In the rows, 128 means zero.
Each row of numbers stands for one element and depends on some of the facts below. Use the named rows to name the rest.

There are 3 kinds of fact about the elements: μ, β, ξ.
μ: sits directly inside; β: refers to; ξ: points at
μ(bamin, toposer); μ(bazazil, basovu); μ(bedel, momar); μ(begodron, brunul); μ(bibem, refloru); μ(boson, fomor)
μ(bragrum, furoskem); μ(bribu, furoskem); μ(brinar, toposer); μ(brosuti, toposer); μ(brotol, dromul); μ(destus, rafamo)
μ(dinenuk, stotrik); μ(dragri, basovu); μ(dratal, brunul); μ(drebrus, skose); μ(driklelel, stotrik); μ(driklo, fomor)
μ(dripo, tiklal); μ(dubar, basovu); μ(fladrati, stotrik); μ(fledrus, momar); μ(flekles, brunul); μ(flestutra, skose)
μ(flisor, kobuze); μ(fluzizar, basovu); μ(fopos, fomor); μ(galin, toposer); μ(gazal, dusam); μ(gefo, luzuske)
μ(gega, skose); μ(gevem, brunul); μ(gidur, rekam); μ(grani, kobuze); μ(grola, furoskem); μ(kavar, rafamo)
μ(kefon, gemu); μ(kiflufem, dromul); μ(klaskik, luzuske); μ(klebra, kobuze); μ(kleku, kobuze); μ(klestom, refloru)
μ(klipazal, skose); μ(klozogo, toposer); μ(kluzir, veka); μ(lagiplik, luzuske); μ(lapos, luzuske); μ(ledudrem, brunul)
μ(leku, momar); μ(letral, nibami); μ(loskam, luzuske); μ(ludrur, fleskol); μ(maflem, dromul); μ(mebrik, veka)
μ(metobram, kobuze); μ(musan, furoskem); μ(nafek, dromul); μ(nusi, fleskol); μ(patru, refloru); μ(pazar, luzuske)
μ(peflom, luzuske); μ(pegru, timalen); μ(pena, refloru); μ(pepim, luzuske); μ(pestar, brunul); μ(piva, skose)
μ(plagum, luzuske); μ(pleklor, skose); μ(pligrutil, toposer); μ(plogos, brunul); μ(plostem, momar); μ(plufan, stotrik)
μ(puzal, furoskem); μ(rabegros, rekam); μ(ramodun, momar); μ(ratroplo, furoskem); μ(ravar, dusam); μ(roki, luzuske)
μ(rume, skose); μ(safla, furoskem); μ(satrin, dromul); μ(sesto, nibami); μ(skalobro, momar); μ(skapli, stotrik)
μ(skege, luzuske); μ(skeskal, veka); μ(sketrun, fomor); μ(skiku, rekam); μ(skileplur, momar); μ(skodru, dusam)
μ(skoflaflin, veka); μ(skono, toposer); μ(skopul, toposer); μ(sonu, refloru); μ(stiplur, skose); μ(stirur, refloru)
μ(stogros, nibami); μ(stotro, furoskem); μ(stumu, nibami); μ(sugralal, stotrik); μ(suko, luzuske); μ(taflusok, nibami)
μ(taske, brunul); μ(tavik, toposer); μ(tedrer, rekam); μ(tegrastis, gemu); μ(tipok, momar); μ(traflik, momar)
μ(traple, fleskol); μ(tregu, fleskol); μ(trekan, fleskol); μ(trenom, dromul); μ(tridu, dromul); μ(trigusten, rekam)
μ(trilil, stotrik); μ(trotakik, momar); μ(trubik, toposer); μ(trumom, fleskol); μ(tubun, furoskem); μ(tunu, fleskol)
μ(vesko, basovu); μ(vestul, veka); μ(veze, luzuske); μ(vitri, brunul); μ(vonon, furoskem); μ(vugrustil, drudra)
μ(vumis, skose); μ(vuvu, rekam); μ(zagrer, toposer); μ(zalim, momar); μ(zotril, drudra); μ(zutro, rekam)
β(basovu, klebra); β(basovu, skapli); β(bazazil, klozogo); β(bazazil, traflik); β(bedel, klozogo); β(begodron, klebra)
β(boson, skapli); β(bribu, pligrutil); β(bribu, flestutra); β(brinar, klebra); β(brosuti, klebra); β(brosuti, traflik)
β(brosuti, skalobro); β(brotol, toposer); β(brotol, pligrutil); β(brunul, skapli); β(destus, trumom); β(destus, brinar)
β(destus, skapli); β(dragri, boson); β(driklo, refloru); β(driklo, ledudrem); β(dubar, pligrutil); β(dusam, dubar)
β(dusam, vestul); β(dusam, zotril); β(fladrati, boson); β(flekles, brinar); β(flestutra, klebra); β(flestutra, skapli)
β(furoskem, skapli); β(gemu, refloru); β(gevem, brunul); β(gidur, traflik); β(kefon, veze); β(kefon, klebra)
β(kefon, traflik); β(klebra, skapli); β(kleku, veze); β(kleku, skapli); β(klestom, skapli); β(klozogo, klebra)
β(klozogo, skapli); β(kobuze, rume); β(lagiplik, boson); β(ledudrem, toposer); β(letral, brinar); β(loskam, trumom)
β(loskam, basovu); β(ludrur, klebra); β(ludrur, skapli); β(maflem, skose); β(maflem, skapli); β(mebrik, vitri)
β(metobram, tipok); β(metobram, peflom); β(musan, skapli); β(musan, gidur); β(pazar, vitri); β(pazar, traflik)
β(pepim, lagiplik); β(piva, boson); β(pleklor, plufan); β(pligrutil, vitri); β(plostem, musan); β(plufan, skapli)
β(ramodun, gidur); β(ratroplo, lagiplik); β(ravar, vugrustil); β(rekam, pligrutil); β(roki, skapli); β(rume, skapli)
β(safla, trumom); β(satrin, furoskem); β(satrin, rume); β(satrin, skapli); β(skalobro, pligrutil); β(skalobro, klebra)
β(skege, vitri); β(skeskal, peflom); β(skeskal, rume); β(sketrun, boson); β(sketrun, klestom); β(skileplur, veze)
β(skodru, tipok); β(skodru, refloru); β(skoflaflin, gevem); β(skoflaflin, vitri); β(skose, boson); β(skose, klozogo)
β(sonu, ledudrem); β(sonu, begodron); β(stotrik, dusam); β(sugralal, dubar); β(suko, klebra); β(tiklal, pestar)
β(tipok, klozogo); β(tipok, klebra); β(toposer, klebra); β(traflik, lagiplik); β(traple, brinar); β(traple, skapli)
β(traple, pepim); β(trotakik, skapli); β(tubun, lagiplik); β(tubun, skapli); β(tunu, vonon); β(veka, klestom)
β(vesko, veka); β(veze, skapli); β(vitri, klebra); β(vonon, brunul); β(vonon, skapli); β(vugrustil, vitri)
β(vumis, klebra); β(vumis, zotril); β(vumis, skapli); β(vuvu, boson); β(vuvu, klozogo); β(vuvu, klebra)
β(zotril, vitri); β(zotril, plufan); ξ(bazazil, fluzizar); ξ(bibem, stirur); ξ(boson, sketrun); ξ(brotol, trenom)
ξ(destus, kavar); ξ(dinenuk, plufan); ξ(dragri, dubar); ξ(driklo, sketrun); ξ(dubar, bazazil); ξ(fladrati, skapli)
ξ(fledrus, skalobro); ξ(flekles, taske); ξ(flisor, metobram); ξ(gazal, ravar); ξ(gega, stiplur); ξ(gevem, plogos)
ξ(grani, metobram); ξ(grola, puzal); ξ(kavar, destus); ξ(klaskik, plagum); ξ(klaskik, lagiplik); ξ(klipazal, gega)
ξ(kluzir, vestul); ξ(letral, sesto); ξ(metobram, grani); ξ(nafek, brotol); ξ(nusi, tunu); ξ(nusi, tregu)
ξ(nusi, traple); ξ(patru, stirur); ξ(piva, drebrus); ξ(ratroplo, bragrum); ξ(safla, grola); ξ(safla, tubun)
ξ(satrin, brotol); ξ(skege, gefo); ξ(skileplur, bedel); ξ(skoflaflin, skeskal); ξ(skoflaflin, mebrik); ξ(skopul, skono)
ξ(sonu, stirur); ξ(stiplur, piva); ξ(stirur, sonu); ξ(stumu, sesto); ξ(sugralal, trilil); ξ(taflusok, sesto)
ξ(taske, flekles); ξ(tavik, galin); ξ(tedrer, trigusten); ξ(tregu, nusi); ξ(trekan, tunu); ξ(tridu, trenom)
ξ(trotakik, leku); ξ(trubik, zagrer); ξ(trubik, brinar); ξ(trumom, trekan); ξ(trumom, traple); ξ(tunu, ludrur)
ξ(zutro, rabegros); ξ(zutro, vuvu)

Known rows:
vonon: [179 132 117 113 136 140 140 131 119 117 155 115 132 129 130 147 135 139
 153 126 100 129 111 143 112 166 115 130 112 155 125 155 125 138 157  85
 163 148 156 162 148]
stirur: [103 142 128 124 133 133 123 131 131 124 131 117 122 139 108 127 149 133
 118 124 135 127 131 157 133 135 121 127 152 143 119 114 133 120 123 121
 124 111 133 125 121]
fomor: [102 141 143 105 117 116 124 133 140 131  93 125 137 130 135 102 123 125
 141 110 134 111 135 123 120 126 110 154  92 130 143 122 128 134  96 159
 109 168 101 101 120]
fledrus: [143 109 116 118 125 122 140  97  97 129 130 132  89 127 156  84 133 117
 143 149 146 177 144 152 116 117 137 117 132 106 139 168 119 122 129 130
 127  95 121 183 111]
bamin: [ 81 133 137 123 107 132 142 108 122  93 139 126 112 130 128 122 163 144
  95 135 134 130 122  94 149 109 151 142 128 132 113 144 126 140 107 139
 127 142 145 173 142]
furoskem: [179 147 145  88 128 129 132 135 130 119 118 117 145 122 140 122 122 139
 168 103  99 110 122 123  97 155  97 158  66 163 147 146 131 142 130 119
 149 192 129 125 134]
tregu: [106  95 105 111 145 116 137 194  61 153 190 174 126 116  79 167 132 111
 151 110 157 180 151 117 173 113 131 139 105  81 114 161 160 111  84  41
 146 127 113 170 168]
gidur: [122 126 126 135 140 128 121 128 132 115 124 128 129 122 129 128 132 135
 128 120 112 124 138 138 132 128 135 130 145 130 125 113 128 124 140 125
 132 119 120 124 123]
fopos: [109 134 117 127 124 125 136 126 131 123 125 129 127 130 121 127 133 126
 119 129 132 126 126 138 130 135 128 125 135 122 124 129 129 126 127 126
 125 121 127 141 131]
trenom: [142 189 171 151  93 114 208  83 166 156  35 202 186 134 179 162 118 129
 119 197  94 225 113  93 123 159 148 142  99  90  81 105 142 152 159 129
 113 157  75 150 187]
plagum: [163 149 108 120 135 129 122 146 168 136 130 133 136 132 120 151 150 129
 122 164 134  97 144 124 111 139 124  93 153 114 115 103 128 156  95 136
 132 121 144  75 121]
piva: [135 119  27 196 113 137 111  83 131  50 122 144 157  88 137  89  61  77
 101 125 107   8  91  81 143 150 169 107 103 146 174 133 104 140 145 148
 119 115 122  65 146]
dinenuk: [ 94 116 119 131 126 119 140 129 133 132 131 114 115 127 125 128 123 127
 118 118 137 123 120 145 127 130 125 121 137  98 132 140 127 115 136 134
 125 120 131 160 119]
leku: [163 147 117 114 125 134 132  92  93 117 121 157 111 137 145  86 151 113
 141 165 136 185 153 147 122 127 137 121 134 157 129 137 125 133 117 107
 117  84 115 132 129]
pazar: [164 102 115 131 138 128 100 162 151 159 147 115 131 130 147 156 130 128
 141 155 129  82 138 131 122 122 133  89 157 110 123 118 106 166 113 145
 145 127 136  82 107]
pleklor: [116 118 137 150 134 137 124 128 126 130 123 112 137 135 107 137 117 130
 123 126 132 143 120 140 149 134 121 113 143 139 123 107 122 100 148 140
 113 112 125 115 129]
bragrum: [145 161 107  99 129 143 141 135 126 114 148 138 139 136 132 146 150 129
 143 127 103 116 116 153 109 173 122 136 125 165 116 138 135 151 137  71
 154 137 138 148 157]

Name these rows:
No name comes twice in this set of rows, the named rows included.
[160 118 128 108 129 146 127 144 110 145 166 117 131 138 148 153 132 128
 156 121 108 111 103 148 112 158 121 124 127 168 122 150 115 154 158  83
 162 139 144 147 146]	bribu
[123 130 116 138 130 125 123 119 126 118 125 122 129 130 116 127 127 128
 128 141 127 132 127 140 139 136 128 128 136 128 124 126 131 123 131 129
 129 126 142 130 125]	vesko
[155 160 128 136 126 139 115 114 122 122 127 132 142 134 104 135 132 124
 118 151 132 151 119 128 136 134 120 131 139 164 118 109 143 120 132 117
 120 116 161  94 134]	skeskal
[102 114 172 117 116 149 137 127 122 102 145 125 111 135 144 127 162 155
 101 104 118 127 132  79 139  98 157 130 129 160 117 123 105 142 125 139
 131 127 110 156 143]	pligrutil
[117 112 132 137 118 120 115 129 126 165 153 118 110 129 136 135 104 115
 115 115 151 108 106 137 111 110 124 129 149 106 133 148 143 127 145 128
 130 116 164 136 108]	driklo
[118 132 148 130 125 133 118 105 124  89 144 134 115 115 137 127 153 159
  98 118 110 129 135  80 137  92 155 155 131 144 118 133 136 137 129 130
 143 136 149 153 131]	klozogo
[109 106 111 145 139 114 110 121 125 123 130 114 120 121 130 128 115 133
 131 127 119 115 128 151 135 121 134 136 148 105 128 140 133 122 145 132
 139 130 146 145 107]	fladrati
[124 134 162 126 134 125 120 135 147 124  84 112 147 127 115 109 110 138
 137  97 124 128 137 115 128 124 106 147  88 145 147  98 122 102 121 172
 104 160  93  85 114]	brunul
[175 116 115 129 133 128 118  90  90 122 128 140 106 127 155  89 136 119
 153 165 132 182 150 147 129 118 137 124 135 139 133 152 122 126 133 120
 129  95 129 148 113]	plostem
[140 142 130 138 125 131 110 118 123 141 139 130 131 130 120 135 121 122
 120 132 137 132 116 131 126 123 123 135 145 142 121 122 146 124 137 117
 125 112 156 104 124]	metobram
[141 125 124 148 135 126 109 119 118 122 131 120 134 123 120 137 120 131
 129 141 122 136 122 137 140 127 129 130 139 135 122 125 133 121 143 127
 133 125 152 115 122]	maflem
[111  83 137 137 127 130 123 136 120 152 142  94 112 137 136 133 116 131
 134 123 136 125 116 144 136 122 126 111 142 117 133 142 102 122 146 150
 131 127 132 154 111]	skoflaflin
[134 114  98 116 137 123 127 134 119 122 157 112 121 123 150 142 126 134
 161 119  96  92 114 166 112 157 128 140 132 124 127 169 129 147 158  91
 174 156 154 181 129]	ratroplo

Now the same elements, written a new way:
Some elements and their rows:
gega: [124 144 115 124 130 109 159 131 125 148 116 123 118  96 126 134 115 142
 119 117  98 126 121 137 125 149 134 141 129 134 114]
loskam: [ 90  78 132 130 121 107 165  99 156 172 105 134 108 133 133 107 141 161
 144 118 100 148 142 127 113 164 149 136 130 163 141]
veka: [112 126 141 136 113 121 156 150 161 120 109 122 130 132 121 105 128 164
 148 113 119 111 137 138 128 122 145 150 149 141 127]
mebrik: [150  93 153 127  91  75 176 125 151 160 149  95 122 132  97 144 109 173
 140 112 148 115 127 148 159 159 143 158 120 156  98]
driklelel: [123 139 128 122 125 113 147 124 129 150 117 123 131  99 129 131 110 143
 128 120  89 133 132 133 121 132 135 144 127 134 117]
peflom: [ 92  99 129 115 129 104 166 143 151 169 107 140 126 129 137 109 112 166
 134 114  79 164 154 132 119 144 152 141 108 180 151]
dinenuk: [110 156 101 128 170 150 132 148 121 126 115 144 128  93 164 160 119 149
 139 118  97 131 156 126  93 121 159 102 131 109 160]
drebrus: [126 143 128 148 121  81 161 127 123 152 122 112 125  84 104 133 110 157
 119 110 107 108 122 139 153 162 121 149 108 154  99]
ravar: [155 170 120 142 124 118 223  64 191 174 108 103  70 116 116 107 131 204
 104 116 169 102 153 158 149 134 118 158  93 167 119]
bribu: [121 106 116 138 128 133 125  80 157 143 131 114 130 135 134 121  89 152
 131 126 123  98 123 137 116 137 153 159 162 172 148]
rabegros: [115 134 131 164 136  79 153 145 113 151 131 106 151  79 111 163 102 174
 145 103 114 101 139 138 160 151 141 131 102 142 120]
grani: [144 135 105  98 126 119 180 126 139 159 132 119 107 104 140 154 110 168
 139 130 113 149 148 136 118 125 147 140 110 102 117]
zalim: [142 134 137 141 115 129 158 113 113 142 113 160 154  96 121 129 121 148
 123 108 101 158 157 139 126 111 137 134 121 128 122]
dubar: [130 125 148 109  97 105 131 129 147 132 113 124 138 122 110 113 104 142
 112 105 100 128 117 132 131 149 144 150 152 190 135]
tunu: [114 102 143 135  99 113 148 120 146 144 126 126 123 135 123 108 127 138
 133 124 110 126 104 139 126 150 129 152 147 141 114]
pegru: [121 140 121 116 121 117 148 119 132 152 114 123 135  98 125 132 109 152
 127 120  88 130 135 135 126 135 138 142 130 132 122]
skopul: [ 87 195 149 147  97 172  70 108 124 140  87 135 162 112 158  88 115 114
 106 121  31 103 111 132  96 133 117  98 176 173 164]

Name these rows:
No name comes twice in this set of rows, the named rows included.
[139 136 150 169 110 102 169 110 113 146 113 146 165  84 102 135 114 162
 129 100 116 132 153 145 153 123 126 142  96 150 114]	leku
[153 184  86  83 141 171 204  74 176 164 100 138  65 106 162 106 134 172
 107 141 112 150 164 145  88  95 128 143 109 111 134]	gazal
[126  62 138  87  96 137 143 144 126 135 153 132 107 161 152 134 133 118
 158 134 108 161 110 122  87 147 154 142 174  90 110]	satrin
[ 97 110 122 108 126 108 159 105 135 184  95 131 124 103 134 135 120 151
 132 124  79 171 156 127 122 144 147 141 116 158 142]	lapos
[113 132 115 118 148 137 128 157 114 134 123 135 136  94 152 161 108 142
 142 116  89 137 144 124  99 132 158 113 138 108 149]	zutro
[ 93 197 168 197  87 110  97  98 123 162  89  98 180  95 115  90 103 142
 105 109  55  64 105 142 154 158 100 118 142 208 143]	skono
[112 157 118 135 131 133 137 118 138 143  99 134 131  91 134 116 117 143
 118 116  86 120 132 132 115 132 131 133 133 148 133]	stirur
[ 89 132 138 151 133  93 235 125 166 193  98 122 101 117 126 118 127 205
 115 113 156 139 175 157 163 139 122 164  76 184 158]	lagiplik
[139 109 163 181  96 106 172 112 128 142 127 147 148 120  99 118 127 162
 136  98 137 126 144 147 152 135 126 151 110 161 107]	bedel
[113 147 112 139 139  87 210  83 164 208  97 111 103  88 118 131 120 201
 122 119 118 143 178 148 150 143 130 151  69 169 130]	plagum
[137 148 140 136 110 129 155 132 128 127  98 139 160 100 109 126 125 156
 146 105 107 138 165 134 127  96 147 148 130 125 122]	momar
[102 109 126 138 119 128 148 130 174 122 120 104 139 130 134  98 102 173
 151 125 126  99 127 138 127 114 155 169 157 152 151]	furoskem
[105 127 118 110 118 107 156 131 147 161  83 117 131 108 121 125 123 161
 150 116  87 149 171 123 126 126 154 147 132 147 138]	luzuske

